Below is a small trained network, with its code and all its weights. Each question gives an input and a class and asks what happens when units are switched off, that is, made to give their printed mean instead of their output.

import numpy as np


def w(rows, s, z=0):
    codes = np.array(rows[::2]) - 128.0
    scale = np.full(codes.shape[1], s)
    scale[-1] = z or s
    return codes * scale


def norm(h):
    return h / np.sqrt((h * h).mean(-1, keepdims=True) + 1e-5)


def f(y):
    return np.maximum(y, 0)


def log_softmax(a):
    a = a - a.max(-1, keepdims=True)
    return a - np.log(np.exp(a).sum(-1, keepdims=True))


def net(x, mask):
    res = np.array(x, float).reshape(1, 4) / 4 @ E
    u = 0
    for l in range(2):
        y = f(norm(res) @ A[l][:, :-1].T + A[l][:, -1])
        res = res + np.where(mask[u : u + 13], y, B[l][:, -1]) @ B[l][:, :-1]
        u += 13
    return log_softmax(norm(res)[-1] @ U[:, :-1].T + U[:, -1])


A, B = {}, {}
E = w([
[153,96,111,82,2],'x0',
[160,222,71,52,137],'x1',
[199,119,113,251,83],'x2',
[11,95,53,175,146],'x3',
],0.0046)
A[0] = w([
[182,144,148,168,162,4],'L0N1',
[102,100,164,82,168,164],'L0N2',
[255,172,83,198,96,66],'L0N3',
[159,113,114,165,126,164],'L0N4',
[67,61,124,97,94,106],'L0N5',
[102,120,132,81,52,66],'L0N6',
[55,147,159,185,199,104],'L0N7',
[147,125,188,117,135,64],'L0N8',
[173,133,153,83,201,72],'L0N9',
[115,138,211,93,74,20],'L0N10',
[125,219,117,125,137,124],'L0N11',
[120,76,170,169,138,169],'L0N12',
[92,153,159,162,87,7],'L0N13',
],0.009,0.0027)
B[0] = w([
[206,77,168,121,36,170],'L0N1',
[207,215,192,123,160,215],'L0N2',
[203,173,233,155,73,253],'L0N3',
[118,95,182,81,97,189],'L0N4',
[76,119,132,146,26,217],'L0N5',
[134,2,151,243,93,193],'L0N6',
[132,163,41,250,136,243],'L0N7',
[144,143,91,8,155,164],'L0N8',
[8,142,125,31,209,191],'L0N9',
[223,217,141,165,125,172],'L0N10',
[117,136,143,135,202,186],'L0N11',
[77,229,77,82,177,227],'L0N12',
[84,147,130,122,152,134],'L0N13',
],0.0047,0.0046)
A[1] = w([
[144,200,134,19,173,116],'L1N1',
[135,105,166,67,242,5],'L1N2',
[112,133,98,92,180,172],'L1N3',
[209,90,172,124,61,74],'L1N4',
[47,158,169,227,142,73],'L1N5',
[117,140,52,70,157,90],'L1N6',
[100,69,177,132,57,119],'L1N7',
[113,59,129,191,115,147],'L1N8',
[198,140,150,105,50,106],'L1N9',
[77,42,69,124,29,77],'L1N10',
[181,101,188,73,98,136],'L1N11',
[169,112,74,8,1,128],'L1N12',
[226,107,126,139,91,75],'L1N13',
],0.0082,0.0026)
B[1] = w([
[176,137,132,78,104,254],'L1N1',
[178,150,124,13,144,191],'L1N2',
[192,124,107,130,141,194],'L1N3',
[142,150,174,203,144,252],'L1N4',
[95,82,83,95,129,246],'L1N5',
[196,59,211,169,121,171],'L1N6',
[79,173,98,109,150,219],'L1N7',
[178,199,129,83,198,205],'L1N8',
[75,178,174,195,85,252],'L1N9',
[118,78,161,2,70,230],'L1N10',
[114,132,136,201,110,236],'L1N11',
[129,105,118,237,144,246],'L1N12',
[68,153,189,218,78,218],'L1N13',
],0.0066,0.0045)
U = w([
[191,41,124,121,107,84],'0',
[33,61,84,50,50,136],'1',
[87,121,10,223,224,137],'2',
[152,152,220,244,47,156],'3',
[155,61,122,141,151,4],'4',
[207,189,149,9,180,149],'5',
],0.015,0.019)

Each question gives the input, the list of numbers given to net, and the class t.
The units are the neurons (one row each of A and B). Each row of codes is followed by its name. A weight is (code - 128) times the scale printed after its matrix; where a second scale follows, it is the last column's (A, B and U).
mask holds one flag per neuron, layer by layer. A switched-off neuron (its flag False) gives its mean, the last column of its row in B, instead of its output. The means were averaged over made-up inputs and are rounded, as every weight is.
A unit's drop is (log p(t) with every unit on - log p(t) with that unit switched off) / (log p(t) with every unit on - log p(t) with every unit switched off).
k most important neurons: the k neurons with the biggest drops, biggest first
top k neurons in layer l: the k neurons of layer l with the biggest drops, biggest first
drop when u is switched off: that unit's drop, to one decimal
input [-2,-3,-7,2], class 2: top neuron in layer 1	L1N10
input [-3,3,3,2], class 2: top 4 neurons in layer 0	L0N7; L0N11; L0N2; L0N10
input [0,-3,-1,7], class 1: 2 most important neurons	L0N5; L1N10
input [-1,-7,0,7], class 2: top 3 neurons in layer 1	L1N8; L1N1; L1N2
input [-8,0,0,-2], class 5: top 2 neurons in layer 0	L0N9; L0N6
input [1,0,-1,1], class 1: 2 most important neurons	L0N3; L1N10
input [-6,6,-6,7], class 5: top 2 neurons in layer 1	L1N12; L1N2
input [0,-5,1,6], class 1: 2 most important neurons	L1N10; L0N5
input [8,-4,3,3], class 1: 2 most important neurons	L1N10; L0N2
input [-3,-8,-3,6], class 2: drop when L0N7 is switched off	0.2
input [-7,-6,-2,0], class 2: drop when L0N7 is switched off	1.0
input [4,2,-4,-4], class 3: drop when L0N13 is switched off	0.0
